Below are the code and all the weights of a small trained network. Each question names an input and a target symbol and asks about switching units off, where a switched-off unit gives its printed mean instead of its output.

import numpy as np


def w(rows, s, z=0):
    codes = np.array(rows[::2]) - 128.0
    scale = np.full(codes.shape[1], s)
    scale[-1] = z or s
    return codes * scale


def norm(h):
    return h / np.sqrt((h * h).mean(-1, keepdims=True) + 1e-5)


def f(y):
    return y / 2 * (1 + np.tanh(0.7978845608 * (y + 0.044715 * y**3)))


def softmax(a):
    e = np.exp(a - a.max(-1, keepdims=True))
    return e / e.sum(-1, keepdims=True)


def log_softmax(a):
    a = a - a.max(-1, keepdims=True)
    return a - np.log(np.exp(a).sum(-1, keepdims=True))


def net(x, mask):
    ids = ['ΘΠαδεζημξφψ'.index(c) for c in x.split()]
    T = len(ids)
    res = E[ids] + P[:T]
    u = 0
    for l in range(2):
        r = norm(res)
        for j in range(2):
            rows = slice(3 * j, 3 * j + 3)
            q, k, v = (r @ M[l][rows].T for M in (Q, K, V))
            z = softmax(np.where(np.tri(T) > 0, q @ k.T / 3**0.5, -1e9)) @ v
            o = O[l][rows]
            res = res + np.where(mask[u + j], z, o[:, -1]) @ o[:, :-1]
        u += 2
        y = f(norm(res) @ A[l][:, :-1].T + A[l][:, -1])
        res = res + np.where(mask[u : u + 12], y, B[l][:, -1]) @ B[l][:, :-1]
        u += 12
    return log_softmax(norm(res)[-1] @ U[:, :-1].T + U[:, -1])


Q, K, V, O, A, B = {}, {}, {}, {}, {}, {}
E = w([
[144,134,190,131,159],'Θ',
[192,155,156,108,241],'Π',
[120,156,207,42,167],'α',
[70,99,4,99,245],'δ',
[142,58,144,103,104],'ε',
[77,138,234,104,71],'ζ',
[245,95,237,114,150],'η',
[165,3,158,94,112],'μ',
[177,71,119,177,70],'ξ',
[196,216,201,222,113],'φ',
[158,102,166,142,163],'ψ',
],0.011)
P = w([
[113,126,88,124,99],'0',
[122,61,132,187,120],'1',
[157,113,199,123,145],'2',
[173,159,117,68,144],'3',
[89,85,147,252,179],'4',
[154,98,175,126,127],'5',
[174,164,108,73,133],'6',
[86,76,122,240,165],'7',
[144,110,180,122,135],'8',
[172,165,103,71,127],'9',
],0.013)
Q[0] = w([
[201,170,91,186,118],'0.h0',
[149,178,100,217,167],'0.h0',
[113,29,254,100,127],'0.h0',
[113,71,142,188,140],'0.h1',
[168,212,50,116,169],'0.h1',
[132,146,158,207,172],'0.h1',
],0.0071)
K[0] = w([
[197,2,197,153,144],'0.h0',
[7,167,55,222,107],'0.h0',
[85,149,47,149,106],'0.h0',
[88,181,92,72,129],'0.h1',
[175,107,186,91,28],'0.h1',
[192,35,87,158,134],'0.h1',
],0.0084)
V[0] = w([
[90,129,135,133,99],'0.h0',
[167,1,203,180,140],'0.h0',
[115,153,141,214,119],'0.h0',
[125,198,115,153,192],'0.h1',
[52,117,138,170,102],'0.h1',
[138,82,158,83,126],'0.h1',
],0.0094)
O[0] = w([
[90,184,139,206,99,114],'0.h0',
[120,60,196,64,141,254],'0.h0',
[164,37,95,169,94,127],'0.h0',
[146,112,151,121,237,92],'0.h1',
[137,168,85,172,252,109],'0.h1',
[112,2,134,118,148,162],'0.h1',
],0.0055,0.0088)
A[0] = w([
[124,1,116,193,143,251],'0.n0',
[205,147,128,24,139,205],'0.n1',
[118,88,111,166,68,130],'0.n2',
[39,82,195,168,75,183],'0.n3',
[96,95,183,171,128,130],'0.n4',
[74,132,151,160,132,84],'0.n5',
[41,140,82,171,152,117],'0.n6',
[188,144,197,146,128,139],'0.n7',
[156,171,59,178,171,134],'0.n8',
[153,73,137,132,185,170],'0.n9',
[72,176,102,73,93,137],'0.n10',
[230,87,172,181,87,210],'0.n11',
],0.0092,0.0023)
B[0] = w([
[81,226,174,117,193,255],'0.n0',
[174,153,70,156,58,219],'0.n1',
[186,138,151,131,168,149],'0.n2',
[193,180,95,150,184,208],'0.n3',
[141,174,95,38,246,182],'0.n4',
[123,140,108,96,193,128],'0.n5',
[196,207,179,74,109,129],'0.n6',
[55,149,105,30,17,190],'0.n7',
[147,90,113,1,72,120],'0.n8',
[92,172,200,143,81,200],'0.n9',
[98,48,165,229,53,126],'0.n10',
[68,149,74,95,127,247],'0.n11',
],0.0059,0.0086)
Q[1] = w([
[95,187,150,133,171],'1.h0',
[134,173,45,184,73],'1.h0',
[233,139,54,120,217],'1.h0',
[254,103,57,161,115],'1.h1',
[197,159,130,186,52],'1.h1',
[173,24,101,130,137],'1.h1',
],0.0086)
K[1] = w([
[143,177,126,254,139],'1.h0',
[83,143,139,41,187],'1.h0',
[164,149,154,97,160],'1.h0',
[188,176,130,4,192],'1.h1',
[131,119,244,49,156],'1.h1',
[53,28,145,73,145],'1.h1',
],0.0091)
V[1] = w([
[111,151,96,157,69],'1.h0',
[225,44,70,164,192],'1.h0',
[126,48,93,9,17],'1.h0',
[169,76,59,134,68],'1.h1',
[166,133,254,158,146],'1.h1',
[101,189,199,64,145],'1.h1',
],0.0068)
O[1] = w([
[79,197,45,104,19,134],'1.h0',
[202,77,235,89,158,2],'1.h0',
[103,176,92,152,212,184],'1.h0',
[191,125,100,90,93,96],'1.h1',
[103,255,182,17,162,131],'1.h1',
[121,185,99,202,182,228],'1.h1',
],0.0068,0.0038)
A[1] = w([
[92,168,92,110,172,251],'1.n0',
[91,149,129,135,120,178],'1.n1',
[254,122,125,133,143,79],'1.n2',
[125,131,183,133,186,129],'1.n3',
[249,158,124,166,163,107],'1.n4',
[133,179,193,166,102,144],'1.n5',
[177,163,182,101,70,91],'1.n6',
[128,32,135,96,73,43],'1.n7',
[174,130,49,95,97,141],'1.n8',
[94,137,216,148,71,53],'1.n9',
[81,175,154,124,85,116],'1.n10',
[164,120,131,94,129,165],'1.n11',
],0.011,0.0025)
B[1] = w([
[180,118,135,171,119,254],'1.n0',
[191,93,115,162,195,169],'1.n1',
[167,184,195,166,135,121],'1.n2',
[104,158,157,120,143,185],'1.n3',
[127,160,150,180,88,125],'1.n4',
[136,87,97,177,149,163],'1.n5',
[138,72,61,86,147,161],'1.n6',
[176,132,210,198,69,141],'1.n7',
[104,108,209,110,205,170],'1.n8',
[81,206,154,255,129,144],'1.n9',
[131,45,97,184,168,194],'1.n10',
[64,48,123,233,139,139],'1.n11',
],0.0061,0.0082)
U = w([
[145,91,211,166,151,138],'Θ',
[140,24,92,141,169,74],'Π',
[105,166,170,102,132,43],'α',
[92,118,185,150,156,50],'δ',
[193,205,173,114,110,142],'ε',
[10,143,158,109,98,131],'ζ',
[123,132,125,220,129,152],'η',
[158,140,119,20,109,153],'μ',
[140,87,168,121,64,253],'ξ',
[132,103,145,89,163,112],'φ',
[89,190,93,85,77,164],'ψ',
],0.012,0.0049)

Each question gives the input, a string of symbols that net reads in full, and the target symbol t.
The units are the heads (3 rows each of Q, K, V and O) and the neurons (one row each of A and B). Each row of codes is followed by its name. A weight is (code - 128) times the scale printed after its matrix; where a second scale follows, it is the last column's (O, A, B and U).
mask holds one flag per unit, layer by layer, with each layer's heads first. A switched-off unit (its flag False) gives its mean, the last column of its rows in O or B, instead of its output. The means were averaged over made-up inputs and are rounded, as every weight is.
A unit's drop is (log p(t) with every unit on - log p(t) with that unit switched off) / (log p(t) with every unit on - log p(t) with every unit switched off).
The circuit of an input: a set's keep is (log p(t) with only the set's units on - log p(t) with every unit switched off) / (log p(t) with every unit on - log p(t) with every unit switched off). Starting from the 12 units with the biggest drops (on a tie, the unit counted first), units are removed one at a time, each time the one whose removal leaves the highest keep (on an exact tie, the one counted first), for as long as the keep stays at least 0.8.
units of the circuit, in order: the units of the circuit, biggest drop first
k most important neurons: the k neurons with the biggest drops, biggest first
k most important neurons of layer l: the k neurons of layer l with the biggest drops, biggest first
input ζ α α ζ ξ ξ, target ζ: units of the circuit, in order -> [0.n11; 1.h1]
input ε ε μ Θ ε Θ, target μ: 4 most important neurons of layer 0 -> [0.n10; 0.n4; 0.n11; 0.n7]
input ξ η η φ ζ ζ, target ξ: 3 most important neurons -> [0.n7; 0.n9; 1.n7]
input α ε δ, target ψ: units of the circuit, in order -> [0.h0; 1.h0]
input ξ ξ δ ξ, target Π: 3 most important neurons of layer 0 -> [0.n7; 0.n4; 0.n1]
input ξ ξ ξ δ δ ε δ ξ, target Θ: units of the circuit, in order -> [0.n2; 1.h0; 0.n1]
input ζ ξ ε, target ζ: units of the circuit, in order -> [1.h0; 0.n0]
input δ ξ ξ ξ ε δ δ ψ ζ, target η: units of the circuit, in order -> [0.h0; 0.n0; 1.n10]
input ε η ζ, target μ: 4 most important neurons -> [0.n11; 0.n10; 0.n3; 0.n4]
input ζ φ φ, target ζ: units of the circuit, in order -> [0.n7; 1.h0; 0.n1]
input ε ξ δ δ ζ Π, target μ: units of the circuit, in order -> [0.n7; 1.h1]
input ε φ ξ ξ ε ξ, target μ: 3 most important neurons -> [0.n11; 0.n4; 0.n10]
input ξ ζ α ξ δ ξ, target ξ: 3 most important neurons of layer 0 -> [0.n7; 0.n9; 0.n4]
input μ η μ δ ψ Θ φ, target ψ: units of the circuit, in order -> [0.n7; 0.n11]
input ζ ξ α, target ζ: 2 most important neurons -> [1.n9; 0.n6]
input α ζ Θ, target ψ: 2 most important neurons of layer 0 -> [0.n10; 0.n7]
input φ ξ ε Θ δ ξ, target Π: 3 most important neurons of layer 0 -> [0.n0; 0.n4; 0.n8]
input ξ α δ ψ ε Π Θ Θ η, target ξ: 3 most important neurons -> [0.n7; 0.n4; 0.n9]
input α Θ φ ζ α ξ η Θ α, target ψ: most important neuron of layer 0 -> [0.n10]
input η μ ξ φ, target ψ: 2 most important neurons of layer 0 -> [0.n7; 0.n11]
input α ζ α α δ ξ ξ ζ η, target ψ: 2 most important neurons -> [0.n10; 0.n7]
input α φ φ ε Π η Π α ξ, target ψ: 3 most important neurons -> [0.n11; 0.n10; 0.n7]
input ε μ α ε δ φ ε α ξ, target μ: 3 most important neurons -> [0.n4; 0.n11; 0.n10]
input ξ η δ μ δ Θ, target ξ: 2 most important neurons -> [0.n7; 0.n9]
input ξ ζ Π, target ξ: 2 most important neurons of layer 0 -> [0.n7; 0.n9]
input α μ η, target ψ: 2 most important neurons of layer 0 -> [0.n10; 0.n7]
